Below are the code and all the weights of a small trained network. Each question names an input and a target symbol and asks about switching units off, where a switched-off unit gives its printed mean instead of its output.

import numpy as np


def w(rows, s, z=0):
    codes = np.array(rows[::2]) - 128.0
    scale = np.full(codes.shape[1], s)
    scale[-1] = z or s
    return codes * scale


def f(y):
    return y / 2 * (1 + np.tanh(0.7978845608 * (y + 0.044715 * y**3)))


def softmax(a):
    e = np.exp(a - a.max(-1, keepdims=True))
    return e / e.sum(-1, keepdims=True)


def log_softmax(a):
    a = a - a.max(-1, keepdims=True)
    return a - np.log(np.exp(a).sum(-1, keepdims=True))


def net(x, mask):
    ids = ['ΛΣαδζηθμξπψ'.index(c) for c in x.split()]
    T = len(ids)
    res = E[ids] + P[:T]
    q, k, v = (res @ M[0].T for M in (Q, K, V))
    z = softmax(np.where(np.tri(T) > 0, q @ k.T / 3**0.5, -1e9)) @ v
    res = res + np.where(mask[0], z, O[0][:, -1]) @ O[0][:, :-1]
    y = f(res @ A[0][:, :-1].T + A[0][:, -1])
    res = res + np.where(mask[1:17], y, B[0][:, -1]) @ B[0][:, :-1]
    return log_softmax(res[-1] @ U[:, :-1].T + U[:, -1])


Q, K, V, O, A, B = {}, {}, {}, {}, {}, {}
E = w([
[149,63,143,89,121],'Λ',
[151,159,138,80,177],'Σ',
[162,162,184,96,136],'α',
[182,80,140,143,170],'δ',
[107,106,104,207,218],'ζ',
[101,150,153,134,130],'η',
[152,175,184,111,154],'θ',
[124,137,141,123,11],'μ',
[80,125,81,119,131],'ξ',
[72,131,86,138,132],'π',
[83,3,86,220,139],'ψ',
],0.022)
P = w([
[254,117,95,200,164],'0',
[138,164,219,182,202],'1',
[100,165,226,174,181],'2',
[92,166,188,141,182],'3',
[142,99,118,50,56],'4',
[223,110,105,29,84],'5',
[175,114,121,123,90],'6',
[122,112,108,140,74],'7',
[66,150,97,197,119],'8',
[142,131,86,129,110],'9',
[167,136,78,132,110],'10',
],0.0075)
Q[0] = w([
[188,33,236,108,156],'head 1',
[2,187,249,128,225],'head 1',
[54,83,101,178,253],'head 1',
],0.0062)
K[0] = w([
[48,121,68,167,121],'head 1',
[254,133,74,133,120],'head 1',
[109,121,58,154,122],'head 1',
],0.009)
V[0] = w([
[252,137,94,98,126],'head 1',
[118,47,27,70,74],'head 1',
[175,103,185,157,55],'head 1',
],0.014)
O[0] = w([
[162,150,93,29,117,122],'head 1',
[70,112,166,98,98,2],'head 1',
[251,15,173,152,49,126],'head 1',
],0.012,0.0042)
A[0] = w([
[147,235,135,135,97,78],'neuron 1',
[102,60,153,191,103,120],'neuron 2',
[132,90,55,63,175,200],'neuron 3',
[193,167,43,68,91,124],'neuron 4',
[116,52,115,114,51,67],'neuron 5',
[249,146,181,221,90,252],'neuron 6',
[132,192,212,170,153,179],'neuron 7',
[133,141,192,46,238,182],'neuron 8',
[94,255,113,80,186,120],'neuron 9',
[165,78,115,111,157,195],'neuron 10',
[92,79,11,111,163,28],'neuron 11',
[206,120,101,104,43,186],'neuron 12',
[166,87,57,150,194,190],'neuron 13',
[96,194,83,114,64,185],'neuron 14',
[69,99,30,164,176,190],'neuron 15',
[152,212,127,71,26,233],'neuron 16',
],0.0092,0.0035)
B[0] = w([
[166,142,166,137,211,163],'neuron 1',
[178,137,99,75,185,207],'neuron 2',
[138,156,153,179,98,185],'neuron 3',
[128,79,167,15,101,221],'neuron 4',
[112,202,132,140,189,172],'neuron 5',
[72,118,27,106,143,248],'neuron 6',
[82,141,106,72,94,170],'neuron 7',
[103,93,105,209,42,215],'neuron 8',
[79,98,142,166,192,225],'neuron 9',
[116,239,168,108,75,171],'neuron 10',
[135,101,161,136,158,162],'neuron 11',
[147,153,155,211,124,217],'neuron 12',
[104,160,124,57,117,207],'neuron 13',
[158,88,122,255,162,151],'neuron 14',
[140,143,184,110,102,224],'neuron 15',
[117,50,189,176,155,203],'neuron 16',
],0.0075,0.011)
U = w([
[99,95,166,103,56,89],'Λ',
[132,23,178,37,231,111],'Σ',
[163,146,125,37,123,147],'α',
[161,133,228,104,106,1],'δ',
[156,254,155,138,168,122],'ζ',
[125,208,76,96,132,185],'η',
[214,202,117,76,199,173],'θ',
[219,130,108,223,96,150],'μ',
[54,131,140,120,90,94],'ξ',
[86,169,113,128,106,121],'π',
[11,115,98,78,29,192],'ψ',
],0.0064,0.0035)

Each question gives the input, a string of symbols that net reads in full, and the target symbol t.
The units are the heads (3 rows each of Q, K, V and O) and the neurons (one row each of A and B). Each row of codes is followed by its name. A weight is (code - 128) times the scale printed after its matrix; where a second scale follows, it is the last column's (O, A, B and U).
mask holds one flag per unit, heads first, then neurons. A switched-off unit (its flag False) gives its mean, the last column of its rows in O or B, instead of its output. The means were averaged over made-up inputs and are rounded, as every weight is.
A unit's drop is (log p(t) with every unit on - log p(t) with that unit switched off) / (log p(t) with every unit on - log p(t) with every unit switched off).
The circuit of an input: a set's keep is (log p(t) with only the set's units on - log p(t) with every unit switched off) / (log p(t) with every unit on - log p(t) with every unit switched off). Starting from the 12 units with the biggest drops (on a tie, the unit counted first), units are removed one at a time, each time the one whose removal leaves the highest keep (on an exact tie, the one counted first), for as long as the keep stays at least 0.8.
circuit, biggest first: the units of the circuit, biggest drop first
top k neurons: the k neurons with the biggest drops, biggest first
drop of u: that unit's drop, to one decimal
input Σ ψ μ θ, target Σ: circuit, biggest first -> [head 1; neuron 9; neuron 16]
input η ζ α, target η: top neuron -> [neuron 6]
input Σ μ δ Σ Σ Σ Σ Σ, target Σ: circuit, biggest first -> [head 1; neuron 4; neuron 9]
input Σ Σ Σ θ Σ ξ, target Σ: top 3 neurons -> [neuron 4; neuron 9; neuron 11]
input μ α θ, target μ: top 2 neurons -> [neuron 12; neuron 13]
input δ θ ζ δ Σ μ ψ ψ Λ μ, target μ: top 3 neurons -> [neuron 12; neuron 14; neuron 16]
input Σ θ η, target Σ: circuit, biggest first -> [head 1; neuron 9; neuron 4; neuron 16]
input μ ψ Λ α, target μ: circuit, biggest first -> [head 1; neuron 12]
input ζ ψ Σ ξ, target ζ: circuit, biggest first -> [head 1; neuron 6]
input Σ η δ α, target Σ: circuit, biggest first -> [head 1; neuron 4; neuron 9]
input μ ψ θ, target μ: top 2 neurons -> [neuron 12; neuron 4]
input α μ ξ π μ, target μ: circuit, biggest first -> [neuron 12; head 1]
input Σ π Σ, target Σ: circuit, biggest first -> [head 1; neuron 9; neuron 4]
input μ δ η, target μ: circuit, biggest first -> [head 1; neuron 12]
input ψ ψ α, target ψ: top 2 neurons -> [neuron 7; neuron 6]
input μ η μ Σ δ, target θ: top neuron -> [neuron 8]
input Σ Σ δ α ζ, target ζ: top 2 neurons -> [neuron 4; neuron 6]
input ψ μ θ, target ψ: top 2 neurons -> [neuron 7; neuron 6]
input μ μ ψ α α, target μ: top 2 neurons -> [neuron 12; neuron 13]
input δ ξ μ θ, target δ: top neuron -> [neuron 4]
input ξ α Σ ψ Σ Σ Σ ξ, target Σ: drop of neuron 4 -> 0.3
input δ Σ Σ Σ ξ Λ, target ψ: drop of head 1 -> 0.8
input η Σ θ α Σ Σ Σ π δ π, target Σ: drop of neuron 11 -> 0.3
input δ θ ψ Σ, target δ: drop of neuron 10 -> 0.1
